Below is a small trained network, with its code and all its weights. Each question gives an input and a class and asks what happens when units are switched off, that is, made to give their printed mean instead of their output.

import numpy as np


def w(rows, s, z=0):
    codes = np.array(rows[::2]) - 128.0
    scale = np.full(codes.shape[1], s)
    scale[-1] = z or s
    return codes * scale


def f(y):
    return np.maximum(y, 0)


def log_softmax(a):
    a = a - a.max(-1, keepdims=True)
    return a - np.log(np.exp(a).sum(-1, keepdims=True))


def net(x, mask):
    res = np.array(x, float).reshape(1, 6) / 4 @ E
    y = f(res @ A[0][:, :-1].T + A[0][:, -1])
    res = res + np.where(mask, y, B[0][:, -1]) @ B[0][:, :-1]
    return log_softmax(res[-1] @ U[:, :-1].T + U[:, -1])


A, B = {}, {}
E = w([
[72,168,219,118,109,213,81,93,37,20,204],'x0',
[131,139,132,145,109,116,133,121,126,136,134],'x1',
[136,147,124,128,124,128,124,129,129,128,126],'x2',
[20,147,224,127,76,141,65,183,223,152,29],'x3',
[193,122,200,236,247,81,39,111,171,89,124],'x4',
[116,95,42,223,110,251,61,118,121,210,137],'x5',
],0.011)
A[0] = w([
[190,99,55,140,136,54,180,183,203,216,60,33],'N1',
[62,139,178,124,89,169,66,181,189,153,73,104],'N2',
[157,134,182,219,187,101,65,147,139,100,100,73],'N3',
[200,109,80,121,165,134,177,84,89,110,204,106],'N4',
[180,134,172,168,205,104,49,94,152,129,146,84],'N5',
[209,122,89,113,155,153,154,109,80,114,161,85],'N6',
[68,143,82,33,16,173,206,154,92,163,126,62],'N7',
[131,98,49,207,101,247,36,129,122,204,150,37],'N8',
[155,160,205,26,134,19,191,156,142,69,131,3],'N9',
[85,163,171,123,85,166,85,118,62,70,178,63],'N10',
[48,147,194,137,90,137,94,162,182,147,57,102],'N11',
[189,113,58,139,167,146,160,83,75,130,204,119],'N12',
[82,167,187,139,125,184,94,106,63,65,193,64],'N13',
],0.011,0.0067)
B[0] = w([
[60,115,64,71,156,165,7,76,155,214,200,242],'N1',
[144,162,174,83,15,47,148,165,55,150,83,239],'N2',
[205,84,101,159,102,229,168,143,161,84,139,227],'N3',
[133,106,172,112,51,71,97,182,103,123,68,227],'N4',
[193,77,61,147,108,186,192,130,192,72,82,223],'N5',
[167,136,162,97,98,76,123,170,102,143,137,200],'N6',
[225,25,94,205,132,223,211,137,226,69,101,255],'N7',
[51,255,215,203,206,120,193,67,95,63,156,250],'N8',
[49,214,198,202,213,118,178,66,88,88,147,236],'N9',
[106,114,78,101,169,137,59,122,164,206,133,232],'N10',
[177,121,125,71,86,37,102,188,72,102,123,237],'N11',
[135,128,157,70,69,62,131,177,87,126,76,231],'N12',
[58,89,42,77,153,157,38,101,147,200,179,250],'N13',
],0.0097,0.019)
U = w([
[173,133,178,58,19,48,107,199,54,115,88,247],'0',
[236,80,114,143,107,244,180,138,209,62,106,218],'1',
[61,123,82,61,145,174,2,92,151,212,158,78],'2',
[52,225,228,160,197,135,183,72,71,57,131,5],'3',
],0.0087,0.0011)

Each question gives the input, the list of numbers given to net, and the class t.
The units are the neurons (one row each of A and B). Each row of codes is followed by its name. A weight is (code - 128) times the scale printed after its matrix; where a second scale follows, it is the last column's (A, B and U).
mask holds one flag per neuron, in row order. A switched-off neuron (its flag False) gives its mean, the last column of its row in B, instead of its output. The means were averaged over made-up inputs and are rounded, as every weight is.
A unit's drop is (log p(t) with every unit on - log p(t) with that unit switched off) / (log p(t) with every unit on - log p(t) with every unit switched off).
The circuit of an input: a set's keep is (log p(t) with only the set's units on - log p(t) with every unit switched off) / (log p(t) with every unit on - log p(t) with every unit switched off). Starting from the 12 units with the biggest drops (on a tie, the unit counted first), units are removed one at a time, each time the one whose removal leaves the highest keep (on an exact tie, the one counted first), for as long as the keep stays at least 0.8.
units of the circuit, in order: the units of the circuit, biggest drop first
k most important neurons: the k neurons with the biggest drops, biggest first
drop of u: that unit's drop, to one decimal
input [-3,4,-1,-6,-7,-6], class 1: 3 most important neurons -> [N7; N2; N8]
input [-7,-8,8,-4,0,-7], class 2: units of the circuit, in order -> [N1]
input [5,-4,7,-5,3,4], class 0: 2 most important neurons -> [N12; N1]
input [1,3,6,-7,-7,5], class 0: 4 most important neurons -> [N12; N4; N6; N3]
input [-7,3,7,0,-7,3], class 1: 2 most important neurons -> [N7; N13]
input [1,0,-4,-7,3,-8], class 3: 3 most important neurons -> [N9; N11; N2]
input [1,3,1,-4,-2,4], class 0: 3 most important neurons -> [N9; N12; N4]
input [-6,-2,-5,7,-2,7], class 0: 4 most important neurons -> [N2; N11; N9; N13]
input [-7,-3,-7,-3,-6,-6], class 2: 2 most important neurons -> [N1; N8]
input [5,-3,7,8,7,7], class 0: 3 most important neurons -> [N2; N11; N7]
input [6,4,-3,6,6,6], class 0: 3 most important neurons -> [N2; N7; N11]
input [8,-8,2,0,6,-4], class 2: 3 most important neurons -> [N13; N7; N10]
input [-7,7,4,-6,-2,-1], class 2: 3 most important neurons -> [N1; N2; N11]
input [7,1,-6,-4,-6,8], class 3: units of the circuit, in order -> [N8]
input [7,-4,2,-5,-6,-3], class 2: 2 most important neurons -> [N13; N10]
input [-8,-3,0,-6,2,2], class 2: drop of N1 -> 7.0
input [-4,6,-3,2,-5,4], class 1: drop of N3 -> 0.0
input [-8,5,-2,-1,-5,-5], class 2: drop of N1 -> 2.5
